In the rows, 128 means zero.
Each row of numbers belongs to one of the elements below and depends on some of the facts about them. Some rows are named. Which element is each other row?

Named rows:
[139 131 155  95  75  85 162 115 119 167  84  87 133 123 119 106 121 107
 194 159 164 148 179  94 126 107 154 108 173  91 164 181 174  86 161 207
 154 142 124 150 169 126  82  82 143 150 149] -> lastus
[154 152  96 154  84 133  99 139 128 143 138 160 132 139 186 116 104 114
 129 171 125 104  80 170 135  84  78 116 176  93 112  86  61 130 163 175
 134 125 139 158 108 121  93  82 124 103 139] -> budral
[149 154 193 167  77 114  80 139 157 164 106 115  94 110 125 123 134 144
 133 105 175  85  98 111  99 185 152 107 143 117 134 151 122  87 164 200
 151 134 139 121 121 120 162 165 128 147 104] -> drofluni
[153  97 184 149 115 132  85 127 152 131 130 137  96 143 127 127 112 127
 164 116 166 140 105 132 121 190  93 119 160 125 157 166  91  81 153 118
 111  81 142 131 111 111 191 125 136  92 137] -> notrol
[121  86 143 105 130 126 107 136 136 120  95 177 113 127 119 118 158 149
  78 114 137  80 128 170 100 141 143 137 116 100 132 102 151 137 114 117
  92 163 139 136 105 159  83 165 127  82 142] -> ropam
[129 118  74  95  74  76 123  92 118 178  82 106  99 124 119 117 132 104
 191 164 154 142 176  93 139  64 115 111 177  90 167 179 154  87 143 181
 146  66  63 142 167 127  80  77 142 148 137] -> dodul
[115 117 131 115 128 119 121 138 147 119 108 179 117 121 140  88 137 146
  76 153 122  70  89 172 112  72 126 117 144  92 114  85 139 165 162 178
 102 184 144 162  95 139  74 166 117 111 148] -> tredem
[147 154 192 171  81 128  82  93 167 127  81  75  95 110 152 145 140 153
 173 109 177 137  74 172 140 193  97 178 181 101 159 121 174 175 156  61
 141  69 121  97 105 113 198 112 137  79  94] -> bokir
[134 119  72  91  74  79 119  90 119 178  81 109 100 124 118 122 132 103
 196 163 154 143 178  93 137  66 117 113 170  91 169 185 155  85 132 188
 146  73  63 135 168 136  74  78 141 148 139] -> rastor
[119 110  88 108 124 126 111 139 134 119 103 177 139 126 141 107 152 147
  78 154 124  76  88 172 118  67 116 145 126  91 115  85 132 161 162 115
  98 165 135 150  98 158  70 125 124  84 142] -> dira
[150 122  94  93  74 110 153  94 119 170  86  85 146 131 120 120 134 109
 191 158 157 147 178  94 133  80 148 111 155  93 166 179 169  82 149 171
 152 105  96 131 169 137  87  77 141 149 145] -> forik
[154 155 191 164  79 132  79 118 151 165 133  92  95 105 143 116 142 150
 104 104 174  87  81 172  96 182 143 118 134 120 140 109 107 118 107 197
 137 150 136 100 125 134 179 170 129  83 104] -> bokim
[153 152 103 156  82 133 103 138 129 144 138 158 129 138 185 114 104 112
 131 171 123 107  78 170 134  93  81 116 176  93 114  83  59 130 164 178
 136 126 138 156 108 118 100  82 126 105 138] -> zugrer
[140 149 171 169  78 119  67 114 121 175 126 119  96 105 121 124 142 146
 100 105 172  70  84 159 106 171 115 115 158  92 143 168  74 129  92 205
 136  92  99 104 119 125 168 169 128  81  95] -> klaflu
[151  92 152 160 133 123 103 129 130 146 136 164 124 145 124 149 111  99
 173 159 124 140 176  96 132 190  88 144 134 118 122 147 140  73  78  85
  87 137 103 112  95 121  97  94  99 117 146] -> bupla
[117  87 134 121 131 117 130 134 148 119  86 174 117 128 124 128 158 150
  81 120 140  85 121 170 112 145 148 159 119  95 126  99 168 156 120  88
  94 159 136 129 105 157 100 160 131  83 139] -> vupin
[154  92 155 155 132 125 100 129 124 146 135 163 122 145 121 149 109 100
 172 160 130 142 179  96 128 187  84 143 128 118 126 150 135  71  75  96
  84 139 103 111  96 125  92  97  96 114 146] -> morostor
[155 111 175 160 109 131 102 125 132 161 128 146 102 141 120 142 127 116
 135 116 150 127 117 141 113 200 116 124 130 105 140 146 104  81 102 176
 122 101 137 115 130 127 176 117 125  95 127] -> trezol
[113  88 161 134 131 101 152 140 158 119  89 176  99 123 122 103 158 150
  83 113 136  78 132 154 100 167 157 133 127 101 120 125 166 150 147 133
  98 179 142 148  98 136 104 177 128 101 143] -> traplo
[155 103 136 160 109 130 125 121 132 161 132 156 104 141 124 136 127 126
 151 120 156 139 123 155 108 197 103 132 139 126 139 152  95  77 100 117
 102  78 139 111 142 118 183 135 135  83 116] -> kizom
[155 152 186 164  79 132  82 117 149 168 130  89  95 106 141 123 142 151
 102 102 172  87  79 173  94 184 145 120 130 118 141 111 112 116 100 199
 140 156 135 100 127 133 180 167 129  80 102] -> nuflivas

Facts:
π: belongs to class; Δ: uses
boken: π g; Δ bokir
bokim: π a; Δ budral, grisken
bokir: π a; Δ rupla
bonim: π c; Δ flobo
brebral: π a; Δ rupla, zofin
budral: π b; Δ flapli
bupla: π c
didarel: π g
dira: π e; Δ vodosar, troles, flapli
dodul: π d; Δ rastor
dritrul: π g; Δ flumin
drofluni: π f; Δ lastus, duskon
duskon: π c; Δ gredreson, flapli
fakle: π b; Δ trezol, kluplus
fasopluk: π c; Δ ropam, flapli
flapli: π c
flisavo: π b
flobo: π b; Δ tuklun
flumin: π c; Δ tuklun
forik: π d
gasta: π e; Δ rupla
grazavur: π g; Δ kuplos
gredreson: π c
grisken: π b; Δ morostor
grusturom: π c
keskibru: π b
kizom: π b
klaflu: π a; Δ rastor
kliledu: π g; Δ mustun
klufon: π b; Δ kizom, bokir
kluplus: π b; Δ flapli
kuplos: π a
lastus: π d
litas: π a; Δ tefizur, mibrul, flumin
lividu: π b; Δ mibrul
mepak: π a; Δ miklepla
mibrul: π a; Δ flapli
miklepla: π c
mopul: π a; Δ lastus, flapli
morostor: π c
mustun: π f; Δ flapli
notrol: π b; Δ vagruflu
nuflivas: π a; Δ dira, grusturom
plebrira: π b; Δ zofin
plele: π d; Δ lastus, zofin, flumin
pleris: π a
plobra: π f
pove: π f; Δ miklepla
rastor: π d
ribe: π g; Δ flapli
ropam: π e
rupla: π c; Δ flapli
ruson: π c; Δ flumin
skabek: π c
skosazol: π c; Δ flapli
soru: π c; Δ skabek, tuklun
stazoskik: π b
stomin: π e
stutil: π c
tefizur: π d
traplo: π e; Δ plele
tredem: π e; Δ lastus, flapli
tregorak: π c; Δ rupla, stutil
trezol: π b
troles: π d; Δ flisavo
tuklun: π b
vagruflu: π a; Δ boken
vodosar: π c; Δ rupla, stazoskik, zagru
vupin: π e; Δ tregorak
zagron: π g; Δ kizom, mibrul
zagru: π d; Δ rupla
zofin: π g; Δ flapli
zugrer: π b; Δ flapli

Name these rows:
No name comes twice in this set of rows, the named rows included.
[153  90 167 157 112 130 111 121 156 134 132 140 100 144 130 122 112 142
 176 126 170 147 107 152 123 195  82 143 171 135 154 168 110  87 147  62
  96  66 138 117 128 109 192 134 139  81 120]	klufon
[147 160 192 168  75 130  83 138 157 152 135 101  94 104 183  91 108 148
  97 109 170  76  77 168 101 128 123 107 172 100 113  85  90 157 164 202
 150 182 144 142 100 122 126 170 117 113 125]	mopul
[142 144  86 170  84 124 164 139 158 177 138  95  92 107 184 103 158 155
 143 104 166 111  84 177  94 164 157 132 175 140 118 136 118  96  89 135
 137 158 124  98 155 118 197 181 142  81  96]	litas
[143 157 193 172  80 112 123 120 167 155  87  78  94 105 130 143 149 154
 138 107 176  88  75 170 124 197 143 170 175  95 125 111 170 171 142 165
 156 147 131  99 107 124 194 156 120  92  93]	brebral
[120  81 188  91  90 131  74 131 165 117  78 151  96 141 132  91 131 155
 174 103 174 151 109 138 123  93  85 125 179 138 170 171 128 127 165  58
  88  59 147 148 118 109 156 141 142  83 137]	boken
[151 107  69 167 111 127 165 132 131 177 138 166 112 143 137 133 138 141
 164 135 142 144 123 171 107 178 107 151 165 135 119 133  94  78  90  76
  95  75 131 109 162 119 187 164 139  83  99]	lividu
[126 144  71  96  75 126 108 141 127 122  88 178 140 128 176 102 138 143
 108 143 153  89  79 173 123  54 114 110 162  91 113  87  77 161 164 158
 137 142 143 161 124 150  69  91 136 104 133]	ribe
[114  98 154 158 132 100 147 120 167 118  77 147 139 132 121 149 158 153
  91 158 156  98  87 176 138 157 129 178 136  90 124  96 174 173 138  63
 110 122 117 110  96 154 152 103 129  80 113]	gasta
[121  92  70 101  85 116 161 136 129 143  90 177 117 136 129 117 156 152
 151 111 169 139 140 172  96  74 148 145 147 134 128 109 123 103 133  60
  90  75 141 118 166 144 120 173 143  80  96]	zagron

Now the same elements, written a new way:
Known rows:
[ 81 161 160 131 126 108  93 121 121 141  94 135 111  92 125 124 139  97
 178  92 111 111 127 168 137 139 143 154 109 103  72  88  74 107 161 151
 134 107 161 117 124 123 105 115 115 138 132] -> bokim
[ 88 136 172 122 150  80  89 108 150 142 125 124 106  89 130 129 121 122
 183 124 108 116 146 148 143  93 144 158 114  90 115  81 107 109 134 147
 123 110 154 111 112 129  88 130 133 132  87] -> bokir
[ 95 168 164 140 127 112  89 143 135 141  94 141 112  87 135 119 151 109
 172  95 110 109 121 174 143 144 136 154 110  97  69  80  84 105 165 145
 137 108 156 100 121 127  97 116 134 134 148] -> mopul
[ 79 176 173 130 138  94  87 100 134 127 100 140 106  93 140 124 119 106
 169  92 123 106 128 170 142 133 124 139 108  85  62 103  66 106 125 151
 141  96 170 118 126 129 119 121 128 124 129] -> nuflivas
[ 97 161 195 123 109  98  84 122 168 141 114 168 121  96 135 124 147  96
 174 101 112 133 112 162 164 127 146 124 106 118 111  87  62 115 179 150
 133  99 145 140 119 119 102 116 135 119 142] -> zugrer
[111 165 192 125  98  92  79 128 157 138 110 170 133  95 132 125 144 103
 181 102 111 144 129 167 161 125 129 143 111 109 121  87  87 114 174 151
 133 103 143 130 114 121  96 116 145 112 141] -> plebrira
[ 68 139 199 115 111 105  81 110 164 138 120 181 117  89 131 124 135  99
 181 115 114 158 127 152 156 124 133 134 108 111 115  90  79 110 175 155
 134 101 141 136 121 115 102 110 124 131 118] -> lividu
[ 86 169 173 113 118  90  86  84 154 137 121 167 123 108 139 138 109 106
 161 109 132 126 123 149 156 112 136 137 101 101 104 104  61 121 161 158
 135  84 143 139 125 126 128 116 140 107 108] -> flisavo
[ 80 151 169 113  94 106  77 107 143 131 115 188 138 101 126 117 124 102
 175 118 126 161 122 139 156 120 109 171 101  94 109 103 103 109 163 156
 136  96 131 125 110 125 116 110 138 126 134] -> flobo
[ 93 163 140 121 118 107  81 138 147 159 145 155 108 111 131 134 131 135
 141 121 121 104 122 120 153 102 143 147 119 104 108  84  76 126 196 125
 105  75 122 153 119 129 119 130 139 112 145] -> flapli
[ 90 174 166 126  98 120  73 142 151 147 100 156 115 101 139 125 146 115
 171  96  99 119 115 139 161 129 137 154 121 116  96  94  74 116 194 132
 115  97 146 137 117 128 110 113 137 119 178] -> duskon
[ 97 189 150  94 114 137  93  93  64 134 112 153  98 107  87 124 127 110
 132  80 123 123 145 133 137 100 151 183 102 111 149  93 105 114 154 168
 106 105 145 134 130 130 119 114 146 113 118] -> rastor
[ 92 196 171  99 110 141  86  85  79 123  90 159  97 102  99 119 139  98
 136  66 113 136 135 146 142 120 142 167 103 116 134  96 103 109 142 166
 110 113 161 132 124 129 115 110 140 123 132] -> dodul
[ 97 162 143 126 150 137  86 142  99 125  91 143  87  99 123  98 146 132
 172  93  98  76 112 121 127 133 103 241 123  85  65  86 141  99 133 105
 102  99 171  93 123 136 120 150 111 133 198] -> traplo
[100 167 158 123 162 110  91 111 120 126  94 127  75  98 139 107 134 124
 160  89  95  60 127 132 133 111 124 213 124  87  85  87 128 101 107 106
 104  96 188 102 124 136 118 162 116 123 157] -> gasta
[102 155 163 115 154 116  97 111 106 125 104 144 110 103 129 109 129 110
 172 110 107  93 133 118 126 111 151 218 110  85  86  90 115 107 142 139
 120  98 170 105 129 128 126 144 110 133 122] -> plobra
[115 162 171 136 149 126  92 132 128 134  87 153 107  98 130 101 152 112
 162  96 102  89 119 148 132 136 140 215 115 101  77  79 114 107 168 137
 123  98 169  99 126 125 108 144 114 129 175] -> drofluni
[ 95 157 152 149 149 111  89 115 111 129  94 153 130  86 117 109 135 115
 181 124 122 121 126 160 119 137 113 223 108  71  45  84 122  97 142 152
 145 113 152  84 112 129  95 118 127 151 124] -> dritrul
[ 69 138 188 151 165 107  93 107 132 135 110 143 109  79 128 113 127 111
 181 111 111 120 144 163 116 138 139 186 110  84  67  77 100  97 131 148
 140 116 168  95 119 123  86 126 109 154  89] -> zagron
[ 88 151 174 134 171  93  93 102 130 139 113 125 118  83 123 119 122 120
 182 125 110 104 154 152 117 101 160 205 111  85  97  77 108 101 125 152
 130 117 165  96 113 129  83 138 125 141  72] -> boken
[ 97 160 158 134 150 118  95 103 105 132  83 125 128  91 121 119 132 108
 189 107 112 105 144 157 117 130 159 202 104  86  52  90  93 100 140 163
 135 121 164  85 119 129 114 126 117 137  97] -> grazavur

Name these rows:
No name comes twice in this set of rows, the named rows included.
[ 84 149 128  79  85 119  78 131 147 146 101 141 127 112 135 140 123 119
 214 116 108 109 129  94 159  90 177 188 114 104 101 111  96 119 176 141
 122  92 138 126 118 125 127 127 115 125 122]	miklepla
[ 67 134 159 135 142 107  90 123 125 140 134 148  99  89 122 122 126 119
 154 129 119 123 128 144 131 123 120 173 111  93  87  82  97 113 149 138
 129  97 142 119 120 126  99 121 123 145 115]	mibrul
[103 182 154 108 107 131  92 140 106 150 111 164  98 103 107 119 139 127
 133 116 131  99 113 128 149  94 123 171 106 113 120  75 117 118 170 138
 125  93 131 124 132 128  99 136 139 120 142]	lastus
[ 80 188 174 117 108  84  72 103 163 132 101 149 112 102 149 127 121 112
 183  93 108 120 137 149 163 121 144 146 121 102 102 105  68 117 142 129
 117  90 161 139 115 129 115 122 147 110 141]	vodosar
[ 91 183 168 109 101 137  78 133 115 132  90 174 102  94 117 108 147 118
 169  96 119 125 110 148 151 120 105 156 105 112 106  87 124 110 143 138
 132 103 151 111 124 123  87 131 144 127 158]	plele
[ 84 174 163 120 166 127  94 107 105 122  86 132  67 103 144 107 123 128
 154  89 111  53 126 141 134 122 113 212 120  85  48  97  97 103 117 108
 111  85 189 106 136 133 133 152 104 126 175]	dira
[ 96 159 135 121 158 143  99 139 111 135 110 130  73 106 124 109 135 139
 142 102 106  55 126 114 126 108 140 232 123  92  76  84 116 106 146 109
  97  88 172 109 134 134 135 158  98 130 165]	ropam
[ 81 204 172 106 118 106  88  90 109 133 105 162  88 105 128 122 111 118
 142  98 136  95 123 145 151 107 115 138  99 107  92 100  89 117 126 148
 130  90 162 138 139 125 114 135 132 119 125]	troles
[ 84 178 175  85 106 128  86 103 105 133 106 162  99 101 115 121 129 111
 160  98 121 114 129 132 148  99 134 175 102 116 116  97 116 114 140 158
 124 103 154 132 132 123 111 125 132 124 111]	forik
[ 94 156 149 102 112 117  92 123 133 141  84 127 121  96 136 138 128 100
 223 107 111 104 128 136 140 106 171 174 102  89  73 104  99 108 144 155
 143 117 158  97 118 126 115 121 109 139 106]	mepak
[ 96 207 180 101 125 103  85 102 128 139 109 157  94 101 128 120 124 121
 150 109 123  94 131 149 157  98 120 150 106 111 130  91 114 116 115 139
 125  99 163 133 128 127  93 139 150 116 118]	zagru

Now the same elements, written a new way:
Named rows:
[162 153  39 152 142 112 154 144  73  67 164 196 152] -> stomin
[100 130 105 130 154 164 119 128 101 138  97  88 145] -> boken
[129 120 109 137 115 163 119 120 128 119 108 150 163] -> vagruflu
[120 115 122 137 108 156 123 125 126 119 108 149 163] -> bokir
[116  94 224 154 138 136 139 125 148 139 141 153 116] -> stutil
[105 184 139 118 140 131 116 114 119 143 122  93 124] -> keskibru
[118  86 198 157 150 143 114 123 167 147 143 149  81] -> soru
[133  74 207 138 135 124 134 112 165 165 147 142 120] -> skosazol
[ 97 165 140 117 125 141 111 120  88 140 130  97 130] -> kizom
[103 116  88 125 157 159 109 124 115 150  98  86 143] -> zagron
[124 102 116 119 106 142 105 145 138 124 114 150 143] -> mibrul
[131 127 120 124 123 144 116 133 153 119 102 155 149] -> pleris
[115  99 225 149 141 120 141 131 158 141 140 145 112] -> grusturom
[142  90 215 127 142 133 120 124 157 153 149 161 118] -> morostor
[134  84 214 131 136 125 126 131 159 154 149 150 116] -> gredreson
[132  78 207 137 136 126 125 119 165 162 149 147 116] -> duskon
[ 99 161 140 106 127 110 120 122 118 161 127  82 134] -> kluplus
[104 159 131 112 134 109 127 112 130 161 124  88 137] -> fakle
[116  86 217 162 142 129 151 109 158 149 136 138 119] -> vodosar
[120  81 194 156 145 147 109 124 160 153 147 151  87] -> ruson
[117  89 200 158 148 141 111 124 165 146 144 155  82] -> bonim

Rows to name:
No name comes twice in this set of rows, the named rows included.
[116 116 120 138 115 115 140 132 166 124  99 139 153]	nuflivas
[ 96 116 110 110 155 125 116 161 121 144  97  82 125]	zofin
[125  78 231 124 130 116 124 157 145 148 153 151 110]	flapli
[ 91 172 129 124 140 131 100 134 124 139 119  89  92]	flobo
[156 129  30 150 133  90 158 141  80  92 169 182 165]	tredem
[136 103 212 144 152 144 128 115 158 142 142 159 120]	bupla
[151 133  28 158 137  95 148 150  80  81 166 183 144]	traplo

